[157 115 106 199  91 170 105 123 170 227 169 108 119 131 126 132] -> K659
[122 186 147  76 158  60 144 135 131  27 112 136 118 104 139  94] -> K9
[113 128 149  97 137 115 132 136 103  94 116 145 149 139 138 124] -> K264
[ 94  70 137  94 143 157 140 127  62 117  90 147 157 156 118 167] -> K922
[127 108 125 139 121 148 124 127 122 154 130 128 135 138 126 139] -> K737
Table of tags by key:
[116] -> K35
[94] -> K268
[153] -> K536
[154] -> K672
[93] -> K504
[27] -> K419
key K264 10: 
K268
find: [ 94  70 137  94 143 157 140 127  62 117  90 147 157 156 118 167]
K922

[161 128 130 121 110 151 115 122 120] : K5
[144 139 203  88 158 148 160 162 209] : K653
[ 86 179  94 101 171  69 169 162 107] : K861
[119 174 145  81 170 103 173 171 154] : K300
[ 50 154 112 125 183  59 173 158 137] : K659
Table of tags by key:
[112] -> K951
[119] -> K806
[50] -> K820
key K659 1: 
K820
find: [161 128 130 121 110 151 115 122 120]
K5
find: [144 139 203  88 158 148 160 162 209]
K653

[122 130 127 170 112 164  79 105 145  82  95 220 140 120 134 132 173 162
 158 162 142  92 139 127  55  83 153 119 206  95 168 107  97 160 106 124
 105 116 166] : K861
[134  73 155 165 139 146 118 134 141 134 196 127 161  99 117 103 131 110
 128 110 139 108  93 113  86 110 138 126 134 151 153 107 116 148 139 162
 134 135 143] : K947
[153 109 133  93 130 119 167 160 118 158 168  99 116 112 126 134 114 101
  88 101 157 157 102 123 167 155 147 128  63 145 115 107 147 149 136 134
 160 131  96] : K300
key -> tag
[117] -> K927
[134] -> K240
[155] -> K562
key K947 15: 
K927
find: [153 109 133  93 130 119 167 160 118 158 168  99 116 112 126 134 114 101
  88 101 157 157 102 123 167 155 147 128  63 145 115 107 147 149 136 134
 160 131  96]
K300
find: [134  73 155 165 139 146 118 134 141 134 196 127 161  99 117 103 131 110
 128 110 139 108  93 113  86 110 138 126 134 151 153 107 116 148 139 162
 134 135 143]
K947
find: [122 130 127 170 112 164  79 105 145  82  95 220 140 120 134 132 173 162
 158 162 142  92 139 127  55  83 153 119 206  95 168 107  97 160 106 124
 105 116 166]
K861

[192 208  81 182  97 205 150 183]  K737
[131 134 176 104 178 127 182 178]  K947
[178 160 135 151 118 176  65  71]  K922
key -> tag
[179] -> K267
[119] -> K977
[178] -> K842
[177] -> K251
[118] -> K728
key K947 5: 
K842
find: [131 134 176 104 178 127 182 178]
K947
find: [178 160 135 151 118 176  65  71]
K922
find: [192 208  81 182  97 205 150 183]
K737

[ 70  56 137 224 113 105 115 145 166  99  76  76 113 175  85  89] -> K653
[113 166 128 119 112 128 180 122 106  99  68  71 189 196 146 156] -> K659
[111 134 153 196 171 134 107 148 113 142 134 116 116 166 118 101] -> K811
[ 88  79 132 181 123 112 124 134 150 116 108 109 120 146  99 102] -> K947
key -> tag
[122] -> K948
[166] -> K236
[145] -> K567
[99] -> K397
[134] -> K840
[148] -> K901
key K659 8: 
K948
find: [ 70  56 137 224 113 105 115 145 166  99  76  76 113 175  85  89]
K653
find: [111 134 153 196 171 134 107 148 113 142 134 116 116 166 118 101]
K811
find: [ 88  79 132 181 123 112 124 134 150 116 108 109 120 146  99 102]
K947

